(in the rows, 128 means zero)
Each row is followed by its class. Each block has new classes.
[113 127 138 146 168 120 133 143 149 120 125 119  69 147 134 133 137 107
 141 139  80 107 152 116 111 160 122 133 136 121 130 156 105 129 103 127
 141 124 134 122  96 123 133 127 116 123 109 120 168 132 121 148 129 159
 117 130 130 117 165 121 132 130 122 113 120 114 133 145 147 128  83 156]  <59>
[130 140 119 117 119 107 145 130 207 110 126 138 110 137 134 140 136 122
 121 145 161 140 131 133 112 112 126 142 100 136 122 120 139 137 118 106
 117 118 101 145 134 111 132 140 139 124 133 117 133 115 120 113  66 143
 121 123 137 137 118 124 120 100 135 139 154  98 126 137 124 114 139 104]  <49>
[122 154 124 129 121 109 142 139 184 116 115 129 119 136 129 100 130 131
 126 158 164 140 147 134 138 113 126 126 123 130 145 127 132 128 116 116
 131 122 129 142 128 115 133 128 125 129 133 133 130 136 116 127  93 154
 110 106 140 150 117 129 125 106 124 134 144 121 128 134 126 124 120 112]  <52>
[131 172 108 141  98  99 154 153 252 107 131 140 109 163 121 153 127 129
 141 169 158 142 162 119 109 114 117 155 106 140 128 109 127 165 113  99
 131 112 134 135 136  98 128 124 123 108 131 125 138 124 132 100  64 161
 131  81 137 136 129 113 133 110 132 141 151  83 130 143 146 120 126 109]  <49>
[142  90  93  99  73 126 128 121 162 131 126 142 174 102  88 125 144 138
 111 156 163 163 125 131 143  77 137 144  90 151 112  96 150 138 158  98
 129 127  98 147 188 117 128 124 134 137 159 119  88 125 149 172  77  99
 124 146 132 146  19 129 126 104 132 147 153 149 126 152 114  79 167  80]  <54>
[112 131 162 136 175 161 122 125 139 125 122 120  75 151 148 135 114 119
 130 135 108  94 150 130 119 162 129 137 154 111 129 152 107 132 109 126
 132 116 146 113  84 134 134 121 113 121 107 144 185 145  98 145 132 148
 121 100 123 117 191 113 107 126 124 103 110  96 129 133 154 175 103 163]  <50>
[141 134 109 118  93 128 111 102 125 150 132 132 200  99  99 123 145 134
 113 131 132 152 107 139 145  85 135 129 125 147  94 121 146 121 151 134
 116 112 112 148 213 129 128 126 122 146 161 135  92 114 146  68 113  95
 140 138 147 160  85 131 125 119 130 139 149 171 119 127 119  99 162 117]  <54>
[139 188 102 114  96 107 146 140 199 130 138 138 134 139 115 141 145 129
 135 163 171 140 133 167 123 104 137 120 107 151 129 122 135 146 125  81
 131 121 120 143 147 118 152 131 127 129 141 123 119 116 132 110  68 130
 141 139 146 139  87 120 110 110 130 138 165 129 135 137 116 108 150 109]  <54>
[137 153 119 141 113 105 206 140 221 121 136 131 105 158 155 155 132 122
 143 163 167 149 155 120 118 108 125 128 100 128 128 122 126 151 133 105
 126 124 131 138 128 106 121 151 120 111 131 128 128  91 113 115  75 155
 124 109 140 144 124 118 127  92 124 148 150 133 127 112 130 117 138 106]  <49>
[126 172 124 125 128 117 162 140 227 115 125 132 106 151 139 137 129 106
 134 168 157 142 142 130 129 113 125 141  96 144 125 119 128 138 111 107
 127 122 128 139 135 100 133 138 122 128 135 133 138 126 119 120  64 148
 127 108 156 130  94 120 122  91 128 138 147 110 126 139 109 121 128 107]  <49>
[117 153 116 130 115 109 155 151 216 102 128 132 100 146 132 151 137 131
 139 166 169 136 177 144 116 114 122 136  92 128 128 118 107 143 124 111
 136 122 118 138 130 114 125 137 120 114 138 126 128 177 107 133  68 137
 126 111 133 142 116 127 112 108 131 132 148 104 132 130 118 149 119 105]  <59>
[108 132 115 141 121 109 142 144 226 101 121 130  82 152 144 135 126 110
 133 174 145 117 156 127 129 131 121 140 114 129 139 128 125 144 113 112
 142 122 142 129 107 113 136 130  95 108 118 129 139 129 115 131  75 155
 131  98 132 126 140 115 126 111 126 124 151 103 138 140 137 133 118 120]  <49>
[132 155 122 123 125 104 144 147 233  92 119 116  72 157 153 150 120 127
 147 185 161 137 164 128 125 122 114 147  96 138 130 129 107 149 104  85
 152 109 123 129 121 110 131 127 122 109 135  96 138 132 112 122  71 165
 120  88 133 139 118 123 146 103 116 132 149 106 128 128 114 134 112 113]  <49>
[137 157 115 132 111  96 139 132 183 119 134 143 129 157 132 138 143 128
 135 167 157 137 144 126 124 105 121 128 106 138 127 118 136 141 127 111
 143 128 126 138 131 114 133 132 123 119 131 140 145 130 120 133  84 144
 117 112 151 139  99 124 133 100 126 144 146 120 133 144 125 114 117  94]  <54>
[115 143 152 132 123 109 140 141 206 129 127 150  87 142 147 145 127 123
 146 150 156 131 145 137 123 117 117 136 107 132 138 127 126 141 112 113
 125 131 128 133 114 123 134 138 122 109 121 134 147 132 106 121  89 144
 130 105 134 123 152 119 126 104 126 137 137  90 137 141 117 129 106 130]  <49>
[125 173 140 151 140  89 211 165 252  91 124 147  17 178 170 172 111 102
 170 177 164 125 188 120 108 152 120 134  97 135 131 151 115 156  78  85
 128 109 136 101  81 104 120 146 127  73 103 141 173 148  88 132  49 205
 144  79 116 130 164 128 152 109 119 126 136  74 128 134 118 157  86 139]  <49>
[125 133 145 129 144 123 131 122 163 124 100 107 133 127 127 121 140 129
 105 153 115 102 128 127 115 155 130 154 118 112 126 120 118 127 120 117
 100 120 123 145 135 113 129 120 104 117 126 132 135 115 118 129  89 105
 120 135 134 109 125 121  83 127 132 144 112 110 130 133 121 133 132 109]  <54>
[135 158 118 133 133  93 140 139 236 101 126 140  68 167 142 158 120 123
 149 165 161 135 162 113 113 131 114 144 104 141 132 137 121 148 109 102
 127 118 124 128 115  97 130 133 102  97 116 129 146 149 107 130  49 181
 142 102 139 128 126 130 140 108 126 132 149  94 117 142 120 129 116 114]  <49>
[136 154 111 131 125  88 156 148 245  99 132 147  94 157 136 156 133 127
 150 172 163 156 132 119 177 125  98 133 101 131 136 117 132 145 114  96
 103 122 123 138 212 104 136 136 135 102 139 121 133 189 124 117  60 158
 123  89 133 120 120 122 128 101 127 138 162 100 121 123 118 104 121 106]  <49>
[133 165 141 121 111 111 144 126 177 111 139 137 129 128 122 134 144 130
 136 154 146 140 135 126 133 105 123 131 131 140 127 117 134 124 125 113
 124 123 119 142 124 123 128 122 115 120 135 123 118 124 126 118  90 120
 119 120 136 126 120 128 128 127 182 141 136 119 131 132 105 121 137 118]  <52>
[140 158 118 137 116 100 160 156 252  91 127 146  86 176 152 147 129 116
 139 178 170 144 226 122 139 125 115 151  99 151 141 123 127 150  97  92
 131 122 107 132 115  95 127 136 121  89 133 123 143 139 108 123  52 164
 122  84 133 152 113 114 124  97 129 153 154  79 125 144 117 128 106  99]  <49>
[133 150 120 119 125 101 151 151 191 105 127 142  88 128 141 137 138 163
 139 154 157 124 168 124 129 138 130 145 101 141 135 121 126 144 119 103
 123 123 131 122 122 111 120 133 112 112 118 124 136 139 115 131  76 157
 128 118 132 128 129 118 130  94 132 140 123 100 130 136 117 128 112 124]  <49>
[129 146 117 129 134 114 144 139 201 111  93 132  91 144 150 132 122 150
 140 157 146 132 149 136 117 142 132 134 107 131 139 126 124 130 106 118
 113 100 124 121 131 106 133 128 112 116 116 129 135 129  91 133  76 149
 135 110 118  76 135 124 125 114 121 129 138 110 115 123 124 116 114 122]  <59>
[150 162 119 123 121  87 162 156 249  94 120 129  83 168 144 156 123 126
 150 167 168 138 141 127 112 142 118 141  92 137 129 124 132 150 138  96
 121 121 132 131 132 100 139 133 112  99 125 127 132 144 106 124  56 165
 113  94 122 120 124 118 130 105 136 146 149  98 130 139 100 124 120 115]  <52>
[143 147 120 124 105 103 128 144 219 117 119 141 111 148 139 146 135 127
 136 164 160 146 151 121 120 120 116 131  97 148 124 123 133 128 120 107
 129 124 105 137 132 104 147 123 129 110 132 129 137 139 134 118  76 150
 130 111 136 132 127 123 138 100 127 138 150 100 119 132 121 116 128 106]  <49>
[166 125 114 108 117 147 112 122  88 146 136 132 193 108 101  25 142 149
 110 114 115 158  95 150 114 134 130 105 143 141 111  94 150 124 153 134
 118 130 138 127 158 138 107 122 142 154 149 121  99 119 166 121 139 113
 128 162 125 133 100 112 121 135 117 136 148 152 116 130 133 103 163 106]  <54>
[134 142 112 119 107 172 127 127 173 132 145 134 173 125  97 126 139 134
 125 136 127 154 106 138 139  89 128 129 107 131  85 111 139 135 129 102
 136 104 115 139 168 121 130 131 134 116 140 125 110 113 140  94  81 109
 157 137 142 140  82 130 119 115 117 138 145 139 135 128 118 103 155 100]  <54>
[129 137 133 130 128 113 174 141 159 116 128 136  95 144 155 133 122 128
 118 148 139 124 142 120 134 132 128 141 102 133 148 116 134 145 112 121
 126 126 122 123 121 127 127 136 107 113 124 126 137 131 117 130  94 140
 102 111 143 120 132 113 112 118 125 118 118  98 144 141 139 130 118 120]  <49>
